Here is a tiny trained network, its code and every weight. The questions are about switching its units off for an input and a class, where a switched-off unit gives its printed mean instead of its output.

import numpy as np


def w(rows, s, z=0):
    codes = np.array(rows[::2]) - 128.0
    scale = np.full(codes.shape[1], s)
    scale[-1] = z or s
    return codes * scale


def f(y):
    return y / 2 * (1 + np.tanh(0.7978845608 * (y + 0.044715 * y**3)))


def log_softmax(a):
    a = a - a.max(-1, keepdims=True)
    return a - np.log(np.exp(a).sum(-1, keepdims=True))


def net(x, mask):
    res = np.array(x, float).reshape(1, 4) / 4 @ E
    y = f(res @ A[0][:, :-1].T + A[0][:, -1])
    res = res + np.where(mask, y, B[0][:, -1]) @ B[0][:, :-1]
    return log_softmax(res[-1] @ U[:, :-1].T + U[:, -1])


A, B = {}, {}
E = w([
[80,205,254,69,109],'x0',
[241,107,178,187,181],'x1',
[143,60,184,91,172],'x2',
[128,122,150,170,29],'x3',
],0.0099)
A[0] = w([
[188,154,46,131,205,79],'n1',
[81,100,77,78,104,185],'n2',
[143,165,247,89,209,215],'n3',
[100,238,177,81,140,253],'n4',
[61,155,158,91,73,132],'n5',
[200,77,176,130,121,234],'n6',
[156,179,97,173,55,147],'n7',
[53,98,160,95,49,232],'n8',
[82,151,158,119,34,138],'n9',
[65,163,132,122,155,213],'n10',
[201,113,195,183,100,168],'n11',
[104,37,155,73,157,57],'n12',
[103,97,145,122,113,45],'n13',
[99,200,86,172,23,241],'n14',
],0.013,0.0026)
B[0] = w([
[50,88,107,65,200,197],'n1',
[183,90,103,122,85,190],'n2',
[227,169,118,185,52,252],'n3',
[85,249,133,100,134,251],'n4',
[93,166,156,84,175,229],'n5',
[161,109,129,203,114,205],'n6',
[130,52,91,137,160,183],'n7',
[159,178,143,58,161,234],'n8',
[81,131,104,38,150,228],'n9',
[149,168,135,88,150,182],'n10',
[210,158,151,134,114,207],'n11',
[138,81,52,174,99,174],'n12',
[138,143,119,145,126,134],'n13',
[103,6,92,71,65,243],'n14',
],0.021,0.013)
U = w([
[101,103,193,169,165,18],'0',
[114,160,128,212,89,2],'1',
[42,100,165,66,112,180],'2',
[129,202,91,133,171,127],'3',
[147,38,125,212,203,62],'4',
[10,41,43,144,107,194],'5',
[255,31,154,189,98,205],'6',
],0.0092,0.0049)

Each question gives the input, the list of numbers given to net, and the class t.
The units are the neurons (one row each of A and B). Each row of codes is followed by its name. A weight is (code - 128) times the scale printed after its matrix; where a second scale follows, it is the last column's (A, B and U).
mask holds one flag per neuron, in row order. A switched-off neuron (its flag False) gives its mean, the last column of its row in B, instead of its output. The means were averaged over made-up inputs and are rounded, as every weight is.
A unit's drop is (log p(t) with every unit on - log p(t) with that unit switched off) / (log p(t) with every unit on - log p(t) with every unit switched off).
The circuit of an input: a set's keep is (log p(t) with only the set's units on - log p(t) with every unit switched off) / (log p(t) with every unit on - log p(t) with every unit switched off). Starting from the 12 units with the biggest drops (on a tie, the unit counted first), units are removed one at a time, each time the one whose removal leaves the highest keep (on an exact tie, the one counted first), for as long as the keep stays at least 0.8.
circuit, biggest first: the units of the circuit, biggest drop first
unit that matters most: the unit with the biggest drop
top k neurons: the k neurons with the biggest drops, biggest first
drop of u: that unit's drop, to one decimal
input [7,2,6,-4], class 1: unit that matters most => n4
input [-8,5,-1,-1], class 4: circuit, biggest first => [n14, n1, n9, n4]
input [-2,5,-1,-7], class 4: top 3 neurons => [n1, n4, n14]
input [-2,-6,-3,-2], class 5: top 4 neurons => [n14, n4, n11, n2]
input [-4,0,8,-2], class 4: circuit, biggest first => [n14, n3, n4]
input [3,-3,8,8], class 3: top 2 neurons => [n14, n8]
input [3,-4,8,7], class 3: top 3 neurons => [n14, n8, n1]
input [-3,1,4,-7], class 5: top 2 neurons => [n1, n11]
input [-2,0,3,3], class 6: top 2 neurons => [n4, n1]
input [2,0,-5,2], class 5: top 4 neurons => [n14, n7, n11, n8]
input [-4,-5,-2,-3], class 5: drop of n3 => 0.4
input [-2,-6,-4,-6], class 5: drop of n2 => 0.3
input [-4,4,-5,4], class 5: drop of n5 => -0.4
input [0,-8,7,-5], class 3: circuit, biggest first => [n14]
